Below are the code and all the weights of a small trained network. Each question names an input and a class and asks about switching units off, where a switched-off unit gives its printed mean instead of its output.

import numpy as np


def w(rows, s, z=0):
    codes = np.array(rows[::2]) - 128.0
    scale = np.full(codes.shape[1], s)
    scale[-1] = z or s
    return codes * scale


def f(y):
    return np.maximum(y, 0)


def log_softmax(a):
    a = a - a.max(-1, keepdims=True)
    return a - np.log(np.exp(a).sum(-1, keepdims=True))


def net(x, mask):
    res = np.array(x, float).reshape(1, 7) / 4 @ E
    y = f(res @ A[0][:, :-1].T + A[0][:, -1])
    res = res + np.where(mask, y, B[0][:, -1]) @ B[0][:, :-1]
    return log_softmax(res[-1] @ U[:, :-1].T + U[:, -1])


A, B = {}, {}
E = w([
[96,89,110,116,183,94,57,39,143],'x0',
[133,117,129,141,126,118,116,143,147],'x1',
[192,122,36,113,107,190,98,145,128],'x2',
[106,119,131,116,140,135,118,153,123],'x3',
[167,92,162,196,112,134,88,115,7],'x4',
[139,134,128,140,146,132,140,120,125],'x5',
[118,128,132,116,131,136,124,133,121],'x6',
],0.015)
A[0] = w([
[125,151,54,127,144,148,72,132,141,147],'N0',
[117,147,50,89,80,115,182,143,156,193],'N1',
[161,98,193,198,84,115,77,134,6,161],'N2',
[129,101,87,134,186,121,12,61,119,129],'N3',
[129,143,174,106,113,140,176,152,183,232],'N4',
[95,138,146,143,167,56,84,70,138,101],'N5',
[134,165,164,137,127,115,157,138,127,176],'N6',
[131,106,111,124,142,97,88,96,78,93],'N7',
[181,111,19,126,105,178,97,135,85,142],'N8',
[163,118,52,109,155,201,131,135,166,215],'N9',
[78,113,250,136,121,73,179,106,138,255],'N10',
[103,147,80,73,142,113,146,90,214,170],'N11',
[153,132,119,142,103,143,169,207,113,187],'N12',
[89,135,153,110,147,99,143,97,152,162],'N13',
[94,99,89,123,197,107,29,20,147,161],'N14',
],0.014,0.0078)
B[0] = w([
[172,107,141,84,110,134,180,118,160,173],'N0',
[69,141,97,150,81,117,173,88,137,186],'N1',
[196,102,145,80,117,149,111,118,3,251],'N2',
[165,66,153,195,94,93,164,136,145,217],'N3',
[138,211,177,172,110,103,146,137,170,188],'N4',
[46,83,113,119,139,148,85,98,124,188],'N5',
[152,160,155,110,92,109,127,157,141,161],'N6',
[130,94,150,171,115,131,133,104,130,170],'N7',
[177,95,109,173,112,169,67,142,190,213],'N8',
[112,120,79,92,71,123,175,107,146,201],'N9',
[97,216,179,121,192,70,142,151,45,224],'N10',
[121,145,88,92,198,125,154,164,159,204],'N11',
[139,183,97,131,127,148,89,95,116,193],'N12',
[95,144,130,151,169,116,104,136,125,171],'N13',
[80,49,138,103,194,137,136,171,159,238],'N14',
],0.025,0.027)
U = w([
[105,244,169,144,150,74,161,135,160,173],'0',
[52,125,157,90,254,91,135,173,184,111],'1',
[193,193,168,71,146,114,96,126,47,253],'2',
[83,33,207,144,175,79,108,88,44,42],'3',
[123,193,47,91,80,161,154,58,186,184],'4',
[136,51,37,51,171,122,192,169,190,78],'5',
[217,145,59,123,94,218,47,93,109,152],'6',
[190,16,186,184,123,168,110,122,154,15],'7',
],0.0084,0.0022)

Each question gives the input, the list of numbers given to net, and the class t.
The units are the neurons (one row each of A and B). Each row of codes is followed by its name. A weight is (code - 128) times the scale printed after its matrix; where a second scale follows, it is the last column's (A, B and U).
mask holds one flag per neuron, in row order. A switched-off neuron (its flag False) gives its mean, the last column of its row in B, instead of its output. The means were averaged over made-up inputs and are rounded, as every weight is.
A unit's drop is (log p(t) with every unit on - log p(t) with that unit switched off) / (log p(t) with every unit on - log p(t) with every unit switched off).
The circuit of an input: a set's keep is (log p(t) with only the set's units on - log p(t) with every unit switched off) / (log p(t) with every unit on - log p(t) with every unit switched off). Starting from the 12 units with the biggest drops (on a tie, the unit counted first), units are removed one at a time, each time the one whose removal leaves the highest keep (on an exact tie, the one counted first), for as long as the keep stays at least 0.8.
circuit, biggest first: the units of the circuit, biggest drop first
most important unit: the unit with the biggest drop
k most important neurons: the k neurons with the biggest drops, biggest first
drop of u: that unit's drop, to one decimal
input [1,-4,2,5,8,-4,-5], class 7: circuit, biggest first	[N10]
input [6,-1,8,-7,0,-3,-5], class 5: 2 most important neurons	[N9 N14]
input [-1,4,-5,-5,-8,8,-3], class 0: 2 most important neurons	[N14 N4]
input [0,-6,-6,-5,-8,-5,-2], class 0: 2 most important neurons	[N4 N14]
input [-5,6,7,-1,-1,8,-3], class 4: 2 most important neurons	[N2 N9]
input [-8,-6,-1,6,0,0,-6], class 0: 2 most important neurons	[N2 N4]
input [0,-1,5,0,5,-5,-1], class 6: 2 most important neurons	[N14 N2]
input [6,4,1,-6,8,8,-3], class 7: 3 most important neurons	[N10 N3 N8]
input [8,-6,-2,0,0,-2,6], class 1: 2 most important neurons	[N2 N14]
input [5,-8,1,7,-8,8,-8], class 5: 2 most important neurons	[N10 N9]
input [0,2,-7,-7,-6,3,-5], class 0: 3 most important neurons	[N14 N4 N10]
input [7,6,2,3,8,7,-4], class 7: 2 most important neurons	[N3 N10]
input [4,-4,0,-4,-2,1,1], class 1: 2 most important neurons	[N2 N8]
input [-5,8,0,-4,5,-5,-1], class 2: most important unit	N2
input [2,6,1,-3,4,-5,3], class 7: drop of N10	1.1
input [-8,-1,6,5,-1,7,-2], class 4: drop of N2	0.1
input [-2,5,2,3,6,2,0], class 6: drop of N10	0.4
input [0,-2,-3,-8,-3,4,-6], class 0: drop of N14	1.2
